Below is a small trained network, with its code and all its weights. Each question gives an input and a class and asks what happens when units are switched off, that is, made to give their printed mean instead of their output.

import numpy as np


def w(rows, s, z=0):
    codes = np.array(rows[::2]) - 128.0
    scale = np.full(codes.shape[1], s)
    scale[-1] = z or s
    return codes * scale


def f(y):
    return y / 2 * (1 + np.tanh(0.7978845608 * (y + 0.044715 * y**3)))


def log_softmax(a):
    a = a - a.max(-1, keepdims=True)
    return a - np.log(np.exp(a).sum(-1, keepdims=True))


def net(x, mask):
    res = np.array(x, float).reshape(1, 7) / 4 @ E
    y = f(res @ A[0][:, :-1].T + A[0][:, -1])
    res = res + np.where(mask, y, B[0][:, -1]) @ B[0][:, :-1]
    return log_softmax(res[-1] @ U[:, :-1].T + U[:, -1])


A, B = {}, {}
E = w([
[48,215,68,116],'x0',
[92,128,147,254],'x1',
[128,129,132,128],'x2',
[215,217,134,154],'x3',
[128,128,126,128],'x4',
[130,128,127,128],'x5',
[128,127,126,129],'x6',
],0.0068)
A[0] = w([
[155,143,112,30,110],'n1',
[182,67,157,137,11],'n2',
[142,128,120,67,145],'n3',
[197,205,132,149,2],'n4',
[40,221,84,107,33],'n5',
[79,70,117,120,26],'n6',
[191,61,134,143,19],'n7',
[133,129,132,88,145],'n8',
[108,151,120,123,27],'n9',
[183,184,127,143,50],'n10',
[91,130,131,252,139],'n11',
[46,61,123,105,8],'n12',
[135,128,130,81,127],'n13',
[118,131,132,177,134],'n14',
[143,131,121,65,141],'n15',
],0.016,0.0013)
B[0] = w([
[102,98,74,195,191],'n1',
[198,124,188,138,183],'n2',
[112,108,99,173,161],'n3',
[51,162,137,42,192],'n4',
[252,114,212,139,236],'n5',
[89,161,129,77,184],'n6',
[211,141,173,133,182],'n7',
[118,119,116,154,143],'n8',
[141,121,146,121,134],'n9',
[76,145,129,65,172],'n10',
[106,86,46,199,255],'n11',
[62,178,134,50,216],'n12',
[122,117,106,156,147],'n13',
[115,114,105,160,165],'n14',
[120,119,86,166,162],'n15',
],0.031,0.0085)
U = w([
[97,45,20,255,179],'0',
[249,102,244,154,12],'1',
[31,170,130,26,195],'2',
],0.0071,0.0011)

Each question gives the input, the list of numbers given to net, and the class t.
The units are the neurons (one row each of A and B). Each row of codes is followed by its name. A weight is (code - 128) times the scale printed after its matrix; where a second scale follows, it is the last column's (A, B and U).
mask holds one flag per neuron, in row order. A switched-off neuron (its flag False) gives its mean, the last column of its row in B, instead of its output. The means were averaged over made-up inputs and are rounded, as every weight is.
A unit's drop is (log p(t) with every unit on - log p(t) with that unit switched off) / (log p(t) with every unit on - log p(t) with every unit switched off).
The circuit of an input: a set's keep is (log p(t) with only the set's units on - log p(t) with every unit switched off) / (log p(t) with every unit on - log p(t) with every unit switched off). Starting from the 12 units with the biggest drops (on a tie, the unit counted first), units are removed one at a time, each time the one whose removal leaves the highest keep (on an exact tie, the one counted first), for as long as the keep stays at least 0.8.
circuit, biggest first: the units of the circuit, biggest drop first
unit that matters most: the unit with the biggest drop
k most important neurons: the k neurons with the biggest drops, biggest first
drop of u: that unit's drop, to one decimal
input [5,-4,-4,0,-8,3,1], class 1: circuit, biggest first : [n5]
input [0,-7,3,6,-4,5,-4], class 0: 2 most important neurons : [n1, n12]
input [-7,-6,8,-8,-1,8,-5], class 2: 4 most important neurons : [n12, n5, n6, n11]
input [6,-6,7,-6,-3,3,-7], class 0: 2 most important neurons : [n1, n15]
input [-7,5,4,-7,2,3,-6], class 1: 2 most important neurons : [n2, n7]
input [1,4,2,-5,3,3,1], class 2: 3 most important neurons : [n12, n1, n6]
input [-5,-3,8,-8,1,-8,1], class 2: 2 most important neurons : [n12, n5]
input [5,-4,3,2,6,-4,0], class 1: 2 most important neurons : [n5, n11]
input [-8,1,-6,-8,6,4,-2], class 1: 3 most important neurons : [n2, n7, n4]
input [5,5,-4,8,-5,-8,-6], class 2: 2 most important neurons : [n4, n10]
input [7,4,6,7,-2,3,6], class 1: 3 most important neurons : [n5, n12, n6]
input [1,6,-1,-8,8,-2,0], class 2: drop of n12 : 2.2
input [-3,-7,-5,-1,3,-4,-5], class 0: drop of n8 : 0.0
input [3,-8,-3,7,-8,-2,2], class 0: unit that matters most : n1
input [0,-4,-8,7,-8,-3,5], class 2: drop of n4 : 0.7
input [8,4,-7,5,-5,3,5], class 1: drop of n5 : 3.5
